Here is a tiny trained network, its code and every weight. The questions are about switching its units off for an input and a target symbol, where a switched-off unit gives its printed mean instead of its output.

import numpy as np


def w(rows, s, z=0):
    codes = np.array(rows[::2]) - 128.0
    scale = np.full(codes.shape[1], s)
    scale[-1] = z or s
    return codes * scale


def f(y):
    return y / 2 * (1 + np.tanh(0.7978845608 * (y + 0.044715 * y**3)))


def softmax(a):
    e = np.exp(a - a.max(-1, keepdims=True))
    return e / e.sum(-1, keepdims=True)


def log_softmax(a):
    a = a - a.max(-1, keepdims=True)
    return a - np.log(np.exp(a).sum(-1, keepdims=True))


def net(x, mask):
    ids = ['αεζθπφ'.index(c) for c in x.split()]
    T = len(ids)
    res = E[ids] + P[:T]
    u = 0
    for l in range(2):
        q, k, v = (res @ M[l].T for M in (Q, K, V))
        z = softmax(np.where(np.tri(T) > 0, q @ k.T / 2**0.5, -1e9)) @ v
        res = res + np.where(mask[u], z, O[l][:, -1]) @ O[l][:, :-1]
        u += 1
        y = f(res @ A[l][:, :-1].T + A[l][:, -1])
        res = res + np.where(mask[u : u + 8], y, B[l][:, -1]) @ B[l][:, :-1]
        u += 8
    return log_softmax(res[-1] @ U[:, :-1].T + U[:, -1])


Q, K, V, O, A, B = {}, {}, {}, {}, {}, {}
E = w([
[207,176,211,122,185,151,133],'α',
[145,123,55,94,187,37,108],'ε',
[155,178,35,114,205,235,167],'ζ',
[158,102,76,223,74,68,118],'θ',
[96,1,153,142,129,229,165],'π',
[147,176,66,136,184,95,76],'φ',
],0.014)
P = w([
[112,161,99,36,2,122,183],'0',
[124,137,139,80,119,134,94],'1',
[131,125,137,108,117,150,101],'2',
[111,126,139,133,129,148,98],'3',
[108,111,145,138,144,139,100],'4',
[119,114,132,148,159,146,94],'5',
[119,104,132,128,191,122,100],'6',
[151,100,114,136,195,129,109],'7',
[134,103,123,169,193,126,117],'8',
[149,100,108,169,209,119,123],'9',
[130,108,127,202,216,112,117],'10',
[142,88,98,197,221,99,149],'11',
],0.0097)
Q[0] = w([
[90,45,233,93,184,251,202],'L0H0',
[173,204,85,103,119,117,123],'L0H0',
],0.012)
K[0] = w([
[159,71,126,230,254,120,164],'L0H0',
[85,111,139,50,45,166,107],'L0H0',
],0.0075)
V[0] = w([
[7,135,36,58,192,95,125],'L0H0',
[2,21,154,72,123,199,196],'L0H0',
],0.0064)
O[0] = w([
[1,167,78,135,52,99,113,108],'L0H0',
[67,127,142,208,156,103,192,255],'L0H0',
],0.0093,0.0076)
A[0] = w([
[166,125,134,176,187,103,84,199],'L0N0',
[119,217,153,104,144,173,218,131],'L0N1',
[112,60,141,149,199,142,168,194],'L0N2',
[94,172,70,134,188,25,145,216],'L0N3',
[39,116,89,140,111,137,244,173],'L0N4',
[142,87,39,170,177,122,2,215],'L0N5',
[73,171,131,98,184,96,84,196],'L0N6',
[192,104,144,71,62,169,164,252],'L0N7',
],0.0075,0.0022)
B[0] = w([
[214,174,194,156,86,95,90,174],'L0N0',
[26,254,168,99,71,151,75,140],'L0N1',
[113,203,155,204,208,191,158,250],'L0N2',
[157,68,91,137,61,122,71,173],'L0N3',
[136,126,72,215,136,16,164,222],'L0N4',
[181,174,123,198,80,57,13,171],'L0N5',
[205,78,128,138,47,133,180,134],'L0N6',
[160,22,127,49,157,242,159,138],'L0N7',
],0.0061,0.012)
Q[1] = w([
[58,107,156,173,229,204,169],'L1H0',
[69,240,253,39,153,78,191],'L1H0',
],0.0068)
K[1] = w([
[107,194,193,163,254,139,70],'L1H0',
[127,51,155,79,205,206,56],'L1H0',
],0.0056)
V[1] = w([
[157,254,224,188,164,137,77],'L1H0',
[166,114,169,77,102,208,106],'L1H0',
],0.0066)
O[1] = w([
[153,120,103,70,36,254,113,202],'L1H0',
[215,181,62,169,64,87,188,8],'L1H0',
],0.0086,0.011)
A[1] = w([
[82,155,174,135,201,228,225,102],'L1N0',
[136,254,216,45,138,163,163,195],'L1N1',
[76,192,222,176,184,76,107,174],'L1N2',
[243,135,50,137,6,121,80,213],'L1N3',
[83,107,62,187,18,36,84,3],'L1N4',
[93,143,40,210,68,124,56,108],'L1N5',
[155,102,178,81,64,188,39,193],'L1N6',
[122,143,187,242,191,61,131,146],'L1N7',
],0.0056,0.0022)
B[1] = w([
[148,199,178,127,68,100,200,255],'L1N0',
[119,60,2,99,136,143,110,150],'L1N1',
[191,78,70,53,20,152,176,209],'L1N2',
[30,180,170,171,135,117,54,177],'L1N3',
[131,215,132,45,212,139,200,166],'L1N4',
[103,103,154,27,197,201,142,167],'L1N5',
[178,142,202,65,82,147,150,165],'L1N6',
[187,107,56,122,125,120,129,238],'L1N7',
],0.0067,0.014)
U = w([
[173,158,114,12,90,122,165,4],'α',
[90,65,91,150,113,146,65,184],'ε',
[10,246,105,130,168,155,95,109],'ζ',
[117,166,191,89,225,137,134,8],'θ',
[167,242,144,255,99,49,195,243],'π',
[75,163,214,182,81,94,56,145],'φ',
],0.005,0.0016)

Each question gives the input, a string of symbols that net reads in full, and the target symbol t.
The units are the heads (2 rows each of Q, K, V and O) and the neurons (one row each of A and B). Each row of codes is followed by its name. A weight is (code - 128) times the scale printed after its matrix; where a second scale follows, it is the last column's (O, A, B and U).
mask holds one flag per unit, layer by layer, with each layer's heads first. A switched-off unit (its flag False) gives its mean, the last column of its rows in O or B, instead of its output. The means were averaged over made-up inputs and are rounded, as every weight is.
A unit's drop is (log p(t) with every unit on - log p(t) with that unit switched off) / (log p(t) with every unit on - log p(t) with every unit switched off).
The circuit of an input: a set's keep is (log p(t) with only the set's units on - log p(t) with every unit switched off) / (log p(t) with every unit on - log p(t) with every unit switched off). Starting from the 12 units with the biggest drops (on a tie, the unit counted first), units are removed one at a time, each time the one whose removal leaves the highest keep (on an exact tie, the one counted first), for as long as the keep stays at least 0.8.
circuit, biggest first: the units of the circuit, biggest drop first
unit that matters most: the unit with the biggest drop
k most important neurons: the k neurons with the biggest drops, biggest first
k most important neurons of layer l: the k neurons of layer l with the biggest drops, biggest first
drop when u is switched off: that unit's drop, to one decimal
input π ζ ζ φ π π ε α π ε, target ε: circuit, biggest first	L1N0, L0N3
input θ π π α φ, target π: circuit, biggest first	L1H0, L0H0, L0N7, L0N5
input ε π α π, target α: circuit, biggest first	L1H0
input α π α α, target α: 4 most important neurons	L1N1, L1N6, L0N5, L0N4
input π π π α φ φ π, target α: circuit, biggest first	L1H0, L1N6
input φ φ α θ π θ, target ζ: 2 most important neurons	L1N4, L1N3
input π θ θ π, target θ: 2 most important neurons of layer 0	L0N4, L0N7
input π ζ θ π π θ ε φ π α, target α: 2 most important neurons	L1N1, L0N4
input α ζ θ, target φ: 2 most important neurons of layer 0	L0N5, L0N4
input ε ε π π φ, target α: 3 most important neurons	L1N2, L1N4, L0N2
input θ θ ε, target π: 2 most important neurons of layer 0	L0N7, L0N2
input π π π φ, target ε: 3 most important neurons	L0N3, L1N0, L0N4
input θ π π π φ, target π: 4 most important neurons of layer 0	L0N2, L0N7, L0N0, L0N5
input φ φ α θ π ζ π θ θ π ε, target ζ: 4 most important neurons	L1N3, L1N4, L0N5, L1N5
input α α φ θ π φ, target φ: unit that matters most	L1N3
input α φ φ α π φ α α φ ε α, target φ: 3 most important neurons of layer 1	L1N3, L1N2, L1N7
input φ θ ε, target ζ: 3 most important neurons of layer 1	L1N3, L1N4, L1N2
input θ π θ π ε, target π: drop when L0N2 is switched off	0.6
input ε π π α ε, target α: drop when L0N2 is switched off	0.3
input π α θ, target ε: drop when L0H0 is switched off	0.5
